Here is a tiny trained network, its code and every weight. The questions are about switching its units off for an input and a class, where a switched-off unit gives its printed mean instead of its output.

import numpy as np


def w(rows, s, z=0):
    codes = np.array(rows[::2]) - 128.0
    scale = np.full(codes.shape[1], s)
    scale[-1] = z or s
    return codes * scale


def norm(h):
    return h / np.sqrt((h * h).mean(-1, keepdims=True) + 1e-5)


def f(y):
    return np.maximum(y, 0)


def log_softmax(a):
    a = a - a.max(-1, keepdims=True)
    return a - np.log(np.exp(a).sum(-1, keepdims=True))


def net(x, mask):
    res = np.array(x, float).reshape(1, 5) / 4 @ E
    u = 0
    for l in range(4):
        y = f(norm(res) @ A[l][:, :-1].T + A[l][:, -1])
        res = res + np.where(mask[u : u + 5], y, B[l][:, -1]) @ B[l][:, :-1]
        u += 5
    return log_softmax(norm(res)[-1] @ U[:, :-1].T + U[:, -1])


A, B = {}, {}
E = w([
[134,134,128,146,125,128],'x0',
[119,128,122,114,129,130],'x1',
[147,145,71,136,186,38],'x2',
[106,5,108,157,210,161],'x3',
[124,126,131,134,121,122],'x4',
],0.011)
A[0] = w([
[92,141,226,142,21,254,60],'L0N0',
[63,138,234,106,151,154,1],'L0N1',
[94,121,115,31,146,209,41],'L0N2',
[109,13,225,163,157,253,202],'L0N3',
[50,173,147,183,121,56,21],'L0N4',
],0.0073,0.0066)
B[0] = w([
[166,100,67,2,11,181,200],'L0N0',
[172,8,227,96,147,184,132],'L0N1',
[111,221,193,90,120,165,139],'L0N2',
[9,111,65,188,116,235,254],'L0N3',
[167,66,60,14,104,140,133],'L0N4',
],0.0081,0.0097)
A[1] = w([
[99,162,180,250,54,198,1],'L1N0',
[154,110,82,161,218,17,113],'L1N1',
[55,58,93,209,186,146,113],'L1N2',
[143,54,115,97,135,144,44],'L1N3',
[197,202,139,94,17,107,136],'L1N4',
],0.013,0.0098)
B[1] = w([
[174,53,72,58,51,59,146],'L1N0',
[205,110,22,66,2,239,239],'L1N1',
[149,222,209,177,222,52,241],'L1N2',
[89,184,132,78,126,66,133],'L1N3',
[118,89,152,157,249,90,245],'L1N4',
],0.0099,0.012)
A[2] = w([
[86,84,83,85,50,120,125],'L2N0',
[200,152,85,129,41,115,4],'L2N1',
[146,114,188,67,207,39,215],'L2N2',
[92,152,107,225,246,142,178],'L2N3',
[106,180,157,158,219,114,124],'L2N4',
],0.011,0.0034)
B[2] = w([
[173,117,96,189,115,170,184],'L2N0',
[138,119,87,94,109,158,179],'L2N1',
[145,84,181,170,247,86,220],'L2N2',
[140,135,199,117,198,37,253],'L2N3',
[136,37,155,133,185,131,215],'L2N4',
],0.014,0.011)
A[3] = w([
[158,162,30,43,109,60,125],'L3N0',
[116,212,213,164,98,75,10],'L3N1',
[166,198,184,169,142,187,32],'L3N2',
[219,113,9,114,99,142,100],'L3N3',
[87,46,135,138,66,234,116],'L3N4',
],0.013,0.011)
B[3] = w([
[133,87,93,57,25,144,189],'L3N0',
[62,70,175,167,224,83,128],'L3N1',
[172,140,107,205,103,139,128],'L3N2',
[104,119,114,185,7,110,246],'L3N3',
[206,154,64,96,28,98,217],'L3N4',
],0.014,0.012)
U = w([
[131,107,210,211,219,29,252],'0',
[161,159,52,70,7,198,4],'1',
],0.012,0.0015)

Each question gives the input, the list of numbers given to net, and the class t.
The units are the neurons (one row each of A and B). Each row of codes is followed by its name. A weight is (code - 128) times the scale printed after its matrix; where a second scale follows, it is the last column's (A, B and U).
mask holds one flag per neuron, layer by layer. A switched-off neuron (its flag False) gives its mean, the last column of its row in B, instead of its output. The means were averaged over made-up inputs and are rounded, as every weight is.
A unit's drop is (log p(t) with every unit on - log p(t) with that unit switched off) / (log p(t) with every unit on - log p(t) with every unit switched off).
top k neurons: the k neurons with the biggest drops, biggest first
top k neurons in layer l: the k neurons of layer l with the biggest drops, biggest first
drop when u is switched off: that unit's drop, to one decimal
input [1,-5,6,5,-5], class 1: top 3 neurons => (L1N1 L0N3 L1N4)
input [-5,8,5,2,-4], class 1: top neuron in layer 1 => (L1N1)
input [-3,-7,5,4,6], class 1: top 2 neurons => (L1N1 L0N3)
input [1,-1,1,0,7], class 1: top 3 neurons => (L0N3 L0N0 L1N2)
input [-2,-3,-3,-5,4], class 0: top 2 neurons => (L1N4 L0N3)
input [-3,-8,-3,-5,8], class 0: top 2 neurons => (L1N4 L0N3)
input [4,-4,2,0,-7], class 1: top 2 neurons => (L0N3 L0N0)
input [5,-6,-6,5,8], class 1: top 3 neurons => (L0N0 L1N4 L1N0)
input [0,3,2,1,3], class 1: top 2 neurons => (L0N3 L1N1)
input [8,0,-4,-6,-1], class 0: top 3 neurons => (L1N4 L1N1 L0N3)
input [-2,7,-3,-4,7], class 0: drop when L0N3 is switched off => 2.1
input [-5,8,5,4,6], class 1: drop when L1N1 is switched off => 3.5
input [-5,-2,3,-7,-1], class 0: drop when L2N1 is switched off => 0.0
input [-2,1,7,2,-5], class 1: top neuron => (L1N1)
